Here is a tiny trained network, its code and every weight. The questions are about switching its units off for an input and a target symbol, where a switched-off unit gives its printed mean instead of its output.

import numpy as np


def w(rows, s, z=0):
    codes = np.array(rows[::2]) - 128.0
    scale = np.full(codes.shape[1], s)
    scale[-1] = z or s
    return codes * scale


def norm(h):
    return h / np.sqrt((h * h).mean(-1, keepdims=True) + 1e-5)


def f(y):
    return np.maximum(y, 0)


def softmax(a):
    e = np.exp(a - a.max(-1, keepdims=True))
    return e / e.sum(-1, keepdims=True)


def log_softmax(a):
    a = a - a.max(-1, keepdims=True)
    return a - np.log(np.exp(a).sum(-1, keepdims=True))


def net(x, mask):
    ids = ['ΓΘΠΣαβδεζηλμτψω'.index(c) for c in x.split()]
    T = len(ids)
    res = E[ids] + P[:T]
    r = norm(res)
    for j in range(2):
        rows = slice(2 * j, 2 * j + 2)
        q, k, v = (r @ M[0][rows].T for M in (Q, K, V))
        z = softmax(np.where(np.tri(T) > 0, q @ k.T / 2**0.5, -1e9)) @ v
        o = O[0][rows]
        res = res + np.where(mask[j], z, o[:, -1]) @ o[:, :-1]
    y = f(norm(res) @ A[0][:, :-1].T + A[0][:, -1])
    res = res + np.where(mask[2:6], y, B[0][:, -1]) @ B[0][:, :-1]
    return log_softmax(norm(res)[-1] @ U[:, :-1].T + U[:, -1])


Q, K, V, O, A, B = {}, {}, {}, {}, {}, {}
E = w([
[123,77,155,92,102,100,36,187],'Γ',
[115,115,162,136,127,64,97,184],'Θ',
[236,168,183,87,142,115,142,143],'Π',
[147,52,130,116,121,101,97,180],'Σ',
[118,82,112,138,122,73,146,180],'α',
[99,71,159,154,129,45,83,189],'β',
[232,77,87,120,139,116,90,165],'δ',
[145,94,170,198,132,75,112,144],'ε',
[21,123,187,161,36,255,74,85],'ζ',
[156,81,139,81,84,112,122,191],'η',
[184,83,181,129,150,69,31,149],'λ',
[184,53,117,171,133,75,126,180],'μ',
[165,88,211,155,95,165,85,132],'τ',
[183,56,135,163,184,50,54,165],'ψ',
[176,87,149,151,109,145,165,151],'ω',
],0.0084)
P = w([
[85,170,115,129,165,201,148,122],'0',
[197,45,234,135,11,127,69,119],'1',
[168,184,87,182,198,105,97,160],'2',
[174,68,150,98,77,53,111,119],'3',
[158,189,87,188,194,100,101,157],'4',
[150,79,116,92,97,29,125,105],'5',
],0.011)
Q[0] = w([
[130,160,100,184,178,112,2,127],'h0',
[165,120,141,67,49,96,167,145],'h0',
[67,35,160,65,89,117,202,106],'h1',
[157,222,158,76,165,119,186,82],'h1',
],0.0096)
K[0] = w([
[73,72,138,48,241,219,182,135],'h0',
[215,192,116,151,1,70,236,67],'h0',
[192,185,95,155,16,31,48,95],'h1',
[226,194,189,96,102,170,125,136],'h1',
],0.0066)
V[0] = w([
[174,144,152,219,140,114,150,108],'h0',
[131,158,121,114,117,134,246,131],'h0',
[211,142,95,82,141,178,128,103],'h1',
[148,227,209,88,143,110,135,122],'h1',
],0.012)
O[0] = w([
[107,93,223,225,200,123,193,66,215],'h0',
[226,233,206,217,27,120,166,168,4],'h0',
[61,28,11,177,120,107,203,200,245],'h1',
[43,164,182,39,183,1,190,219,108],'h1',
],0.0076,0.003)
A[0] = w([
[184,113,126,138,150,77,87,163,127],'n0',
[161,148,78,123,200,202,67,114,2],'n1',
[181,11,206,81,32,101,93,69,14],'n2',
[211,105,109,135,44,132,68,25,171],'n3',
],0.012,0.007)
B[0] = w([
[73,118,139,92,109,244,148,85,201],'n0',
[101,154,183,252,64,56,73,164,153],'n1',
[21,251,123,219,77,213,97,45,249],'n2',
[110,99,127,62,132,75,208,111,247],'n3',
],0.013,0.012)
U = w([
[116,144,85,71,117,105,16,179,205],'Γ',
[164,200,154,40,189,175,81,171,239],'Θ',
[88,213,105,166,173,38,203,199,137],'Π',
[136,69,104,108,17,28,113,133,121],'Σ',
[230,145,143,47,77,114,173,109,221],'α',
[153,124,193,72,115,23,69,86,185],'β',
[138,67,17,182,133,167,165,171,96],'δ',
[190,140,214,157,255,151,138,93,157],'ε',
[54,203,142,160,32,181,110,102,104],'ζ',
[154,175,78,63,54,185,124,216,145],'η',
[104,26,86,7,216,20,154,47,183],'λ',
[184,34,161,186,134,66,224,54,31],'μ',
[21,42,178,71,173,201,208,100,3],'τ',
[120,82,140,222,179,49,48,125,130],'ψ',
[195,148,177,215,85,202,172,192,78],'ω',
],0.0098,0.0044)

Each question gives the input, a string of symbols that net reads in full, and the target symbol t.
The units are the heads (2 rows each of Q, K, V and O) and the neurons (one row each of A and B). Each row of codes is followed by its name. A weight is (code - 128) times the scale printed after its matrix; where a second scale follows, it is the last column's (O, A, B and U).
mask holds one flag per unit, heads first, then neurons. A switched-off unit (its flag False) gives its mean, the last column of its rows in O or B, instead of its output. The means were averaged over made-up inputs and are rounded, as every weight is.
A unit's drop is (log p(t) with every unit on - log p(t) with that unit switched off) / (log p(t) with every unit on - log p(t) with every unit switched off).
The circuit of an input: a set's keep is (log p(t) with only the set's units on - log p(t) with every unit switched off) / (log p(t) with every unit on - log p(t) with every unit switched off). Starting from all 6 units, units are removed one at a time, each time the one whose removal leaves the highest keep (on an exact tie, the one counted first), for as long as the keep stays at least 0.8.
units of the circuit, in order: the units of the circuit, biggest drop first
k most important neurons: the k neurons with the biggest drops, biggest first
heads that matter: for each layer, one digit per head in row order, 1 if its drop is at least 0.15 and else 0, layers parted by /
input η Π ε, target η: units of the circuit, in order => h0; n2
input Π Π Γ, target Π: units of the circuit, in order => h1
input Γ Π Θ, target Γ: heads that matter => 10
input ψ α ω ζ ε, target ψ: units of the circuit, in order => n1; n2; h1
input τ δ α, target τ: units of the circuit, in order => n2; n0
input β ε Π, target β: units of the circuit, in order => h1; n2; n1
input Θ Π Π, target Θ: 2 most important neurons => n2; n3
input Π μ ω Π, target τ: units of the circuit, in order => h1; n2; n3; n1
input ψ ζ ω λ Π, target ψ: 2 most important neurons => n1; n2
input α β Π, target α: units of the circuit, in order => h0; n2
input δ μ ζ ω Σ, target δ: heads that matter => 01
input μ Π ε, target μ: heads that matter => 01
input η ω ω, target η: heads that matter => 10
input α δ ζ ψ ω, target α: units of the circuit, in order => h0; n2; h1
input ω β Π ω δ, target ω: heads that matter => 10
input Π μ λ, target Π: heads that matter => 11
input Γ β α, target Γ: heads that matter => 10
input α δ ψ δ α, target α: heads that matter => 11
input δ λ ψ Σ μ, target δ: heads that matter => 01
input ψ τ Π Π, target τ: 3 most important neurons => n2; n3; n0
input ψ τ δ α λ, target ψ: 2 most important neurons => n1; n2
input μ Σ Π, target μ: units of the circuit, in order => h1; n2; n3; n1
